Below are the code and all the weights of a small trained network. Each question names an input and a class and asks about switching units off, where a switched-off unit gives its printed mean instead of its output.

import numpy as np


def w(rows, s, z=0):
    codes = np.array(rows[::2]) - 128.0
    scale = np.full(codes.shape[1], s)
    scale[-1] = z or s
    return codes * scale


def f(y):
    return np.maximum(y, 0)


def log_softmax(a):
    a = a - a.max(-1, keepdims=True)
    return a - np.log(np.exp(a).sum(-1, keepdims=True))


def net(x, mask):
    res = np.array(x, float).reshape(1, 5) / 4 @ E
    y = f(res @ A[0][:, :-1].T + A[0][:, -1])
    res = res + np.where(mask, y, B[0][:, -1]) @ B[0][:, :-1]
    return log_softmax(res[-1] @ U[:, :-1].T + U[:, -1])


A, B = {}, {}
E = w([
[82,102,176,147,131,244,150,109,25,124,46],'x0',
[61,177,154,244,91,152,150,241,134,48,50],'x1',
[121,84,155,104,106,101,6,156,178,91,123],'x2',
[150,174,175,172,88,130,153,47,177,33,177],'x3',
[131,57,242,100,110,158,157,62,90,207,125],'x4',
],0.011)
A[0] = w([
[132,162,106,186,131,121,88,214,164,73,96,200],'n0',
[119,80,186,114,121,172,77,109,111,117,113,138],'n1',
[189,118,124,90,179,120,103,114,172,173,144,58],'n2',
[79,134,121,127,165,129,178,114,71,253,98,147],'n3',
[146,161,197,144,153,115,137,26,135,116,188,253],'n4',
[126,122,139,142,135,183,151,120,81,246,97,109],'n5',
[137,120,139,191,114,149,112,86,172,73,151,232],'n6',
[148,101,114,50,161,104,91,97,150,185,187,163],'n7',
],0.012,0.0018)
B[0] = w([
[86,216,103,194,179,129,94,134,151,161,148,254],'n0',
[84,65,140,185,138,124,126,90,96,178,111,190],'n1',
[178,120,139,98,82,73,91,151,178,130,132,203],'n2',
[192,123,142,95,176,164,142,123,132,117,186,238],'n3',
[185,114,90,111,92,133,165,100,148,70,79,225],'n4',
[156,79,115,76,162,224,150,138,111,127,145,232],'n5',
[73,153,147,136,108,103,172,75,168,86,78,195],'n6',
[197,88,101,65,52,8,36,137,128,177,144,245],'n7',
],0.012,0.018)
U = w([
[81,205,82,165,177,84,122,206,172,118,160,233],'0',
[161,66,86,50,55,37,55,119,131,184,154,113],'1',
[171,42,128,51,178,163,198,125,79,159,154,61],'2',
[1,52,184,131,118,145,127,108,70,155,72,156],'3',
[114,146,120,123,43,99,229,69,164,49,115,11],'4',
],0.0097,0.0012)

Each question gives the input, the list of numbers given to net, and the class t.
The units are the neurons (one row each of A and B). Each row of codes is followed by its name. A weight is (code - 128) times the scale printed after its matrix; where a second scale follows, it is the last column's (A, B and U).
mask holds one flag per neuron, in row order. A switched-off neuron (its flag False) gives its mean, the last column of its row in B, instead of its output. The means were averaged over made-up inputs and are rounded, as every weight is.
A unit's drop is (log p(t) with every unit on - log p(t) with that unit switched off) / (log p(t) with every unit on - log p(t) with every unit switched off).
The circuit of an input: a set's keep is (log p(t) with only the set's units on - log p(t) with every unit switched off) / (log p(t) with every unit on - log p(t) with every unit switched off). Starting from all 8 units, units are removed one at a time, each time the one whose removal leaves the highest keep (on an exact tie, the one counted first), for as long as the keep stays at least 0.8.
circuit, biggest first: the units of the circuit, biggest drop first
k most important neurons: the k neurons with the biggest drops, biggest first
drop when u is switched off: that unit's drop, to one decimal
input [1,-3,-2,6,6], class 4: circuit, biggest first => [n4]
input [6,5,7,0,-2], class 0: 2 most important neurons => [n0 n5]
input [8,-3,8,-2,-6], class 3: 2 most important neurons => [n7 n1]
input [3,-4,1,4,7], class 2: 2 most important neurons => [n5 n0]
input [8,-6,6,-1,8], class 2: 2 most important neurons => [n5 n3]
input [3,8,3,5,2], class 0: 3 most important neurons => [n0 n5 n4]
input [2,1,4,-6,-1], class 2: 2 most important neurons => [n7 n6]
input [-6,0,-7,-1,-3], class 0: 2 most important neurons => [n7 n4]
input [4,8,-3,-6,1], class 2: 2 most important neurons => [n5 n3]
input [5,0,7,8,2], class 4: 2 most important neurons => [n4 n6]
input [-4,6,8,4,-3], class 0: drop when n0 is switched off => 0.1
input [-1,2,5,0,2], class 3: drop when n7 is switched off => 0.4
input [6,0,8,-3,-8], class 0: drop when n2 is switched off => 0.0
input [6,0,8,-6,6], class 2: circuit, biggest first => [n5]
input [0,7,-3,-7,2], class 2: drop when n5 is switched off => 0.6
